Below are the code and all the weights of a small trained network. Each question names an input and a class and asks about switching units off, where a switched-off unit gives its printed mean instead of its output.

import numpy as np


def w(rows, s, z=0):
    codes = np.array(rows[::2]) - 128.0
    scale = np.full(codes.shape[1], s)
    scale[-1] = z or s
    return codes * scale


def norm(h):
    return h / np.sqrt((h * h).mean(-1, keepdims=True) + 1e-5)


def f(y):
    return np.maximum(y, 0)


def log_softmax(a):
    a = a - a.max(-1, keepdims=True)
    return a - np.log(np.exp(a).sum(-1, keepdims=True))


def net(x, mask):
    res = np.array(x, float).reshape(1, 5) / 4 @ E
    u = 0
    for l in range(2):
        y = f(norm(res) @ A[l][:, :-1].T + A[l][:, -1])
        res = res + np.where(mask[u : u + 16], y, B[l][:, -1]) @ B[l][:, :-1]
        u += 16
    return log_softmax(norm(res)[-1] @ U[:, :-1].T + U[:, -1])


A, B = {}, {}
E = w([
[124,130,195,37],'x0',
[130,129,127,131],'x1',
[164,160,82,91],'x2',
[189,140,169,145],'x3',
[170,1,108,89],'x4',
],0.0068)
A[0] = w([
[87,101,69,113,38],'0.n0',
[254,121,143,168,166],'0.n1',
[199,114,171,146,68],'0.n2',
[86,139,157,69,69],'0.n3',
[150,86,93,159,160],'0.n4',
[200,113,157,154,63],'0.n5',
[36,57,50,57,149],'0.n6',
[148,127,92,171,132],'0.n7',
[144,193,185,44,72],'0.n8',
[239,133,150,128,123],'0.n9',
[169,162,35,63,4],'0.n10',
[151,108,125,175,86],'0.n11',
[29,134,80,105,62],'0.n12',
[159,98,97,162,140],'0.n13',
[82,123,216,180,237],'0.n14',
[51,48,185,176,131],'0.n15',
],0.012,0.0033)
B[0] = w([
[95,128,182,162,164],'0.n0',
[126,106,171,163,254],'0.n1',
[124,178,185,142,185],'0.n2',
[172,126,121,45,179],'0.n3',
[76,122,96,127,209],'0.n4',
[119,143,157,131,181],'0.n5',
[155,156,218,172,250],'0.n6',
[83,119,123,83,186],'0.n7',
[131,115,112,115,229],'0.n8',
[143,157,142,158,225],'0.n9',
[254,127,59,187,175],'0.n10',
[102,146,140,115,166],'0.n11',
[176,166,226,182,183],'0.n12',
[95,110,121,110,197],'0.n13',
[167,162,91,105,234],'0.n14',
[237,148,53,143,220],'0.n15',
],0.0092,0.0059)
A[1] = w([
[187,8,166,119,157],'1.n0',
[134,65,143,91,174],'1.n1',
[120,54,164,131,51],'1.n2',
[180,159,65,127,92],'1.n3',
[80,117,96,145,74],'1.n4',
[97,165,89,206,252],'1.n5',
[94,133,89,170,75],'1.n6',
[164,126,60,119,66],'1.n7',
[137,150,155,60,116],'1.n8',
[63,222,132,103,28],'1.n9',
[76,107,75,147,139],'1.n10',
[58,129,71,140,179],'1.n11',
[141,198,88,110,191],'1.n12',
[135,106,101,32,95],'1.n13',
[194,166,147,100,214],'1.n14',
[85,112,120,171,134],'1.n15',
],0.013,0.0036)
B[1] = w([
[31,192,43,143,211],'1.n0',
[68,111,103,120,151],'1.n1',
[69,160,119,188,148],'1.n2',
[157,71,87,136,179],'1.n3',
[125,34,127,113,134],'1.n4',
[158,103,186,39,218],'1.n5',
[121,111,145,2,146],'1.n6',
[158,82,163,176,146],'1.n7',
[151,119,156,101,169],'1.n8',
[3,111,47,172,159],'1.n9',
[130,118,145,81,141],'1.n10',
[155,36,175,88,143],'1.n11',
[72,90,80,196,199],'1.n12',
[136,42,168,80,146],'1.n13',
[96,80,154,166,255],'1.n14',
[125,124,212,126,151],'1.n15',
],0.0078,0.0097)
U = w([
[117,86,132,172,254],'0',
[11,152,29,152,163],'1',
[136,200,214,173,133],'2',
[135,63,151,26,157],'3',
[214,116,22,165,166],'4',
[149,156,96,90,66],'5',
[180,176,52,38,4],'6',
[169,246,47,41,20],'7',
],0.013,0.0083)

Each question gives the input, the list of numbers given to net, and the class t.
The units are the neurons (one row each of A and B). Each row of codes is followed by its name. A weight is (code - 128) times the scale printed after its matrix; where a second scale follows, it is the last column's (A, B and U).
mask holds one flag per neuron, layer by layer. A switched-off neuron (its flag False) gives its mean, the last column of its row in B, instead of its output. The means were averaged over made-up inputs and are rounded, as every weight is.
A unit's drop is (log p(t) with every unit on - log p(t) with that unit switched off) / (log p(t) with every unit on - log p(t) with every unit switched off).
The circuit of an input: a set's keep is (log p(t) with only the set's units on - log p(t) with every unit switched off) / (log p(t) with every unit on - log p(t) with every unit switched off). Starting from the 12 units with the biggest drops (on a tie, the unit counted first), units are removed one at a time, each time the one whose removal leaves the highest keep (on an exact tie, the one counted first), for as long as the keep stays at least 0.8.
units of the circuit, in order: the units of the circuit, biggest drop first
most important unit: the unit with the biggest drop
k most important neurons: the k neurons with the biggest drops, biggest first
top k neurons in layer l: the k neurons of layer l with the biggest drops, biggest first
input [-2,3,-3,-6,-5], class 2: 2 most important neurons	0.n12, 1.n0
input [-3,1,6,-8,7], class 2: 2 most important neurons	0.n6, 0.n0
input [2,1,1,3,-6], class 1: most important unit	0.n15
input [7,6,4,-5,-4], class 3: top 2 neurons in layer 0	0.n3, 0.n8
input [-3,4,2,6,-8], class 1: 2 most important neurons	1.n9, 0.n6
input [-6,5,-8,-1,-3], class 4: units of the circuit, in order	0.n15, 0.n14
input [8,1,-6,8,3], class 2: top 3 neurons in layer 0	0.n2, 0.n9, 0.n7
input [4,-2,-8,1,8], class 1: 2 most important neurons	1.n0, 0.n10
input [-4,-2,4,-8,8], class 1: top 2 neurons in layer 1	1.n0, 1.n14
input [6,5,-2,0,-5], class 3: top 2 neurons in layer 1	1.n13, 1.n0
input [5,-1,7,6,-7], class 1: top 2 neurons in layer 1	1.n9, 1.n12
input [8,2,-7,5,-8], class 1: units of the circuit, in order	1.n9, 0.n6, 0.n12
input [-4,-2,-2,-3,-2], class 3: top 2 neurons in layer 1	1.n5, 1.n0
input [-4,5,2,-8,-3], class 2: most important unit	0.n12
input [-5,-2,1,5,2], class 2: 2 most important neurons	0.n1, 0.n2
input [-6,-3,-4,3,-8], class 1: units of the circuit, in order	1.n9, 0.n6, 0.n1
input [-6,-5,1,-5,3], class 3: units of the circuit, in order	1.n5, 1.n6
input [3,-3,-1,5,4], class 2: units of the circuit, in order	0.n2, 0.n9
input [0,7,-8,-7,-7], class 4: 2 most important neurons	0.n15, 0.n14
input [7,-6,-1,0,-8], class 1: units of the circuit, in order	1.n9
input [-8,-7,-8,-4,-7], class 3: 2 most important neurons	1.n5, 0.n6
input [2,-2,-6,5,-2], class 4: 3 most important neurons	0.n14, 0.n15, 0.n6
input [5,2,-4,-1,-2], class 3: top 2 neurons in layer 0	0.n3, 0.n10
input [4,7,-8,-5,-2], class 4: top 2 neurons in layer 0	0.n15, 0.n14
input [-8,4,-3,6,8], class 1: 2 most important neurons	1.n0, 0.n1
input [1,-5,3,4,-3], class 0: top 2 neurons in layer 0	0.n6, 0.n12
input [1,-4,-5,-3,-1], class 4: units of the circuit, in order	0.n15
